Below are the code and all the weights of a small trained network. Each question names an input and a target symbol and asks about switching units off, where a switched-off unit gives its printed mean instead of its output.

import numpy as np


def w(rows, s, z=0):
    codes = np.array(rows[::2]) - 128.0
    scale = np.full(codes.shape[1], s)
    scale[-1] = z or s
    return codes * scale


def f(y):
    return y / 2 * (1 + np.tanh(0.7978845608 * (y + 0.044715 * y**3)))


def softmax(a):
    e = np.exp(a - a.max(-1, keepdims=True))
    return e / e.sum(-1, keepdims=True)


def log_softmax(a):
    a = a - a.max(-1, keepdims=True)
    return a - np.log(np.exp(a).sum(-1, keepdims=True))


def net(x, mask):
    ids = ['αβδεζηθμξπστφψ'.index(c) for c in x.split()]
    T = len(ids)
    res = E[ids] + P[:T]
    u = 0
    for l in range(3):
        q, k, v = (res @ M[l].T for M in (Q, K, V))
        z = softmax(np.where(np.tri(T) > 0, q @ k.T / 3**0.5, -1e9)) @ v
        res = res + np.where(mask[u], z, O[l][:, -1]) @ O[l][:, :-1]
        u += 1
        y = f(res @ A[l][:, :-1].T + A[l][:, -1])
        res = res + np.where(mask[u : u + 8], y, B[l][:, -1]) @ B[l][:, :-1]
        u += 8
    return log_softmax(res[-1] @ U[:, :-1].T + U[:, -1])


Q, K, V, O, A, B = {}, {}, {}, {}, {}, {}
E = w([
[153,115,185,112,72],'α',
[239,79,150,132,46],'β',
[221,97,181,14,66],'δ',
[170,98,67,206,142],'ε',
[162,84,123,205,83],'ζ',
[86,128,120,237,146],'η',
[222,57,77,153,97],'θ',
[58,139,206,129,106],'μ',
[80,95,163,219,72],'ξ',
[174,82,63,35,154],'π',
[74,121,168,60,124],'σ',
[106,127,95,42,195],'τ',
[104,104,2,161,199],'φ',
[22,149,98,115,171],'ψ',
],0.0063)
P = w([
[132,160,134,128,119],'0',
[135,209,90,125,90],'1',
[123,75,157,134,177],'2',
[79,117,63,102,72],'3',
[98,37,134,126,123],'4',
[145,120,2,25,93],'5',
],0.0081)
Q[0] = w([
[104,137,90,95,138],'L0H0',
[108,52,161,132,123],'L0H0',
[102,2,167,145,115],'L0H0',
],0.0043)
K[0] = w([
[108,133,141,133,194],'L0H0',
[104,53,129,108,104],'L0H0',
[92,4,132,99,86],'L0H0',
],0.003)
V[0] = w([
[94,159,254,141,21],'L0H0',
[132,103,100,179,44],'L0H0',
[143,41,105,101,23],'L0H0',
],0.0024)
O[0] = w([
[39,152,191,129,49,91],'L0H0',
[132,54,121,197,46,232],'L0H0',
[145,5,153,109,62,255],'L0H0',
],0.0026,0.00027)
A[0] = w([
[48,133,84,124,136,253],'L0N0',
[104,106,255,147,57,189],'L0N1',
[40,144,145,194,111,190],'L0N2',
[159,154,103,43,47,182],'L0N3',
[129,184,76,92,103,157],'L0N4',
[228,79,181,45,97,199],'L0N5',
[183,82,84,123,48,230],'L0N6',
[53,100,160,95,178,229],'L0N7',
],0.0071,0.0041)
B[0] = w([
[8,128,54,130,144,240],'L0N0',
[66,98,235,154,3,165],'L0N1',
[6,162,140,207,113,165],'L0N2',
[127,169,53,15,28,214],'L0N3',
[112,221,54,93,79,170],'L0N4',
[233,44,160,20,58,203],'L0N5',
[162,31,20,115,61,254],'L0N6',
[3,58,147,86,178,199],'L0N7',
],0.0046,0.0043)
Q[1] = w([
[83,120,137,77,217],'L1H0',
[199,146,89,99,3],'L1H0',
[36,163,124,104,237],'L1H0',
],0.00026)
K[1] = w([
[104,111,145,121,230],'L1H0',
[202,157,102,53,37],'L1H0',
[38,142,140,163,254],'L1H0',
],0.0003)
V[1] = w([
[118,155,172,126,135],'L1H0',
[86,34,65,62,38],'L1H0',
[165,94,8,119,129],'L1H0',
],0.0013)
O[1] = w([
[107,159,142,125,122,105],'L1H0',
[113,3,119,116,126,250],'L1H0',
[200,63,66,124,144,172],'L1H0',
],0.0019,0.0014)
A[1] = w([
[191,133,52,116,95,19],'L1N0',
[75,76,123,90,239,214],'L1N1',
[95,25,145,254,109,254],'L1N2',
[171,21,130,73,87,239],'L1N3',
[173,168,174,145,113,81],'L1N4',
[138,202,158,156,117,95],'L1N5',
[153,166,114,113,125,65],'L1N6',
[47,219,47,89,40,224],'L1N7',
],0.0049,0.0043)
B[1] = w([
[111,195,133,77,117,138],'L1N0',
[72,69,102,96,181,176],'L1N1',
[95,34,123,199,128,198],'L1N2',
[156,22,118,98,106,248],'L1N3',
[187,231,180,133,121,109],'L1N4',
[160,254,176,144,130,111],'L1N5',
[145,198,142,117,118,114],'L1N6',
[68,187,78,126,99,254],'L1N7',
],0.0066,0.0074)
Q[2] = w([
[165,129,228,155,248],'L2H0',
[108,172,104,176,90],'L2H0',
[46,1,94,145,88],'L2H0',
],0.0086)
K[2] = w([
[157,246,120,121,128],'L2H0',
[171,103,182,112,118],'L2H0',
[83,110,95,89,160],'L2H0',
],0.013)
V[2] = w([
[88,149,112,3,186],'L2H0',
[102,119,43,181,197],'L2H0',
[216,101,52,103,141],'L2H0',
],0.013)
O[2] = w([
[100,112,86,5,240,166],'L2H0',
[217,214,190,130,184,254],'L2H0',
[48,190,249,55,89,114],'L2H0',
],0.012,0.01)
A[2] = w([
[62,91,103,187,35,121],'L2N0',
[164,164,164,120,216,145],'L2N1',
[175,103,120,74,91,254],'L2N2',
[148,180,77,108,109,232],'L2N3',
[192,163,236,163,99,224],'L2N4',
[206,154,52,154,156,166],'L2N5',
[68,179,214,70,84,80],'L2N6',
[96,2,114,65,166,211],'L2N7',
],0.0073,0.0042)
B[2] = w([
[246,121,107,8,67,198],'L2N0',
[214,109,169,39,78,203],'L2N1',
[27,186,136,217,212,192],'L2N2',
[137,101,189,178,190,174],'L2N3',
[62,216,136,191,79,182],'L2N4',
[95,23,188,160,175,218],'L2N5',
[106,2,191,188,170,190],'L2N6',
[76,240,64,164,127,253],'L2N7',
],0.0063,0.016)
U = w([
[197,140,35,39,69,154],'α',
[172,39,171,59,92,15],'β',
[80,74,95,84,105,15],'δ',
[88,253,166,188,131,161],'ε',
[160,233,123,129,63,242],'ζ',
[123,153,160,235,166,119],'η',
[112,86,235,154,111,138],'θ',
[108,17,78,169,134,6],'μ',
[196,85,132,160,97,134],'ξ',
[46,120,184,141,182,98],'π',
[52,181,32,193,155,166],'σ',
[126,251,84,60,145,164],'τ',
[214,189,227,59,130,169],'φ',
[196,46,133,76,187,171],'ψ',
],0.0045,0.0025)

Each question gives the input, a string of symbols that net reads in full, and the target symbol t.
The units are the heads (3 rows each of Q, K, V and O) and the neurons (one row each of A and B). Each row of codes is followed by its name. A weight is (code - 128) times the scale printed after its matrix; where a second scale follows, it is the last column's (O, A, B and U).
mask holds one flag per unit, layer by layer, with each layer's heads first. A switched-off unit (its flag False) gives its mean, the last column of its rows in O or B, instead of its output. The means were averaged over made-up inputs and are rounded, as every weight is.
A unit's drop is (log p(t) with every unit on - log p(t) with that unit switched off) / (log p(t) with every unit on - log p(t) with every unit switched off).
The circuit of an input: a set's keep is (log p(t) with only the set's units on - log p(t) with every unit switched off) / (log p(t) with every unit on - log p(t) with every unit switched off). Starting from the 12 units with the biggest drops (on a tie, the unit counted first), units are removed one at a time, each time the one whose removal leaves the highest keep (on an exact tie, the one counted first), for as long as the keep stays at least 0.8.
circuit, biggest first: the units of the circuit, biggest drop first
unit that matters most: the unit with the biggest drop
top k neurons: the k neurons with the biggest drops, biggest first
top k neurons in layer l: the k neurons of layer l with the biggest drops, biggest first
input θ π ζ θ, target ζ: top neuron in layer 1 : (L1N2)
input φ α ξ θ, target ξ: top 3 neurons : (L1N2; L2N0; L0N1)
input σ δ ξ τ, target ξ: top 2 neurons : (L1N2; L0N1)
input θ ζ ψ φ δ, target ψ: circuit, biggest first : (L2H0; L0N7; L1N1; L1N3)
input σ α ζ π, target ζ: circuit, biggest first : (L1N2; L2H0; L0N3; L2N5)
input σ δ φ μ ε, target φ: circuit, biggest first : (L2H0; L1N1; L2N1; L0N1)
input μ ζ π, target π: circuit, biggest first : (L2H0; L2N0)
input σ ψ μ, target ψ: top 3 neurons in layer 2 : (L2N1; L2N4; L2N2)
input σ α μ ψ ε ψ, target ε: top 4 neurons : (L0N6; L1N2; L1N3; L0N3)
input η α σ, target σ: circuit, biggest first : (L2H0; L2N7; L0N7; L2N0)
input δ τ ψ ζ π α, target π: top 2 neurons in layer 2 : (L2N6; L2N2)
input ξ τ σ, target τ: top 2 neurons : (L2N7; L1N7)
input α β μ, target μ: circuit, biggest first : (L2H0; L0N7; L0N1)
input τ ξ τ μ σ, target τ: circuit, biggest first : (L2H0; L2N7; L2N5)
input μ α ε ψ, target ε: circuit, biggest first : (L1N7; L2H0; L1N2; L0N3)
input δ σ ε, target σ: unit that matters most : L1N7
input φ ζ φ φ ε μ, target ε: top 3 neurons : (L1N2; L2N4; L1N3)
input τ τ β β, target β: top 3 neurons : (L2N0; L2N6; L0N5)
input ζ α ψ ε α, target ψ: top 2 neurons in layer 1 : (L1N1; L1N3)
input ζ ξ π, target π: top 4 neurons in layer 2 : (L2N6; L2N0; L2N7; L2N2)
input α σ ξ π ξ, target π: top 2 neurons : (L1N7; L0N3)
input σ μ φ τ α ψ, target α: top 3 neurons : (L1N3; L2N0; L0N1)
input θ π φ η π δ, target π: unit that matters most : L1N3
input π ε β ζ, target β: top 2 neurons in layer 2 : (L2N0; L2N6)
input τ ε ψ ε ζ μ, target ζ: top 2 neurons : (L1N2; L1N3)
input η ψ α, target ψ: top 2 neurons in layer 1 : (L1N7; L1N3)
input δ ψ δ σ η β, target η: top 2 neurons : (L1N2; L2N2)
input α α α φ, target α: top 2 neurons : (L1N3; L1N7)
input σ ξ φ, target φ: top neuron : (L1N1)
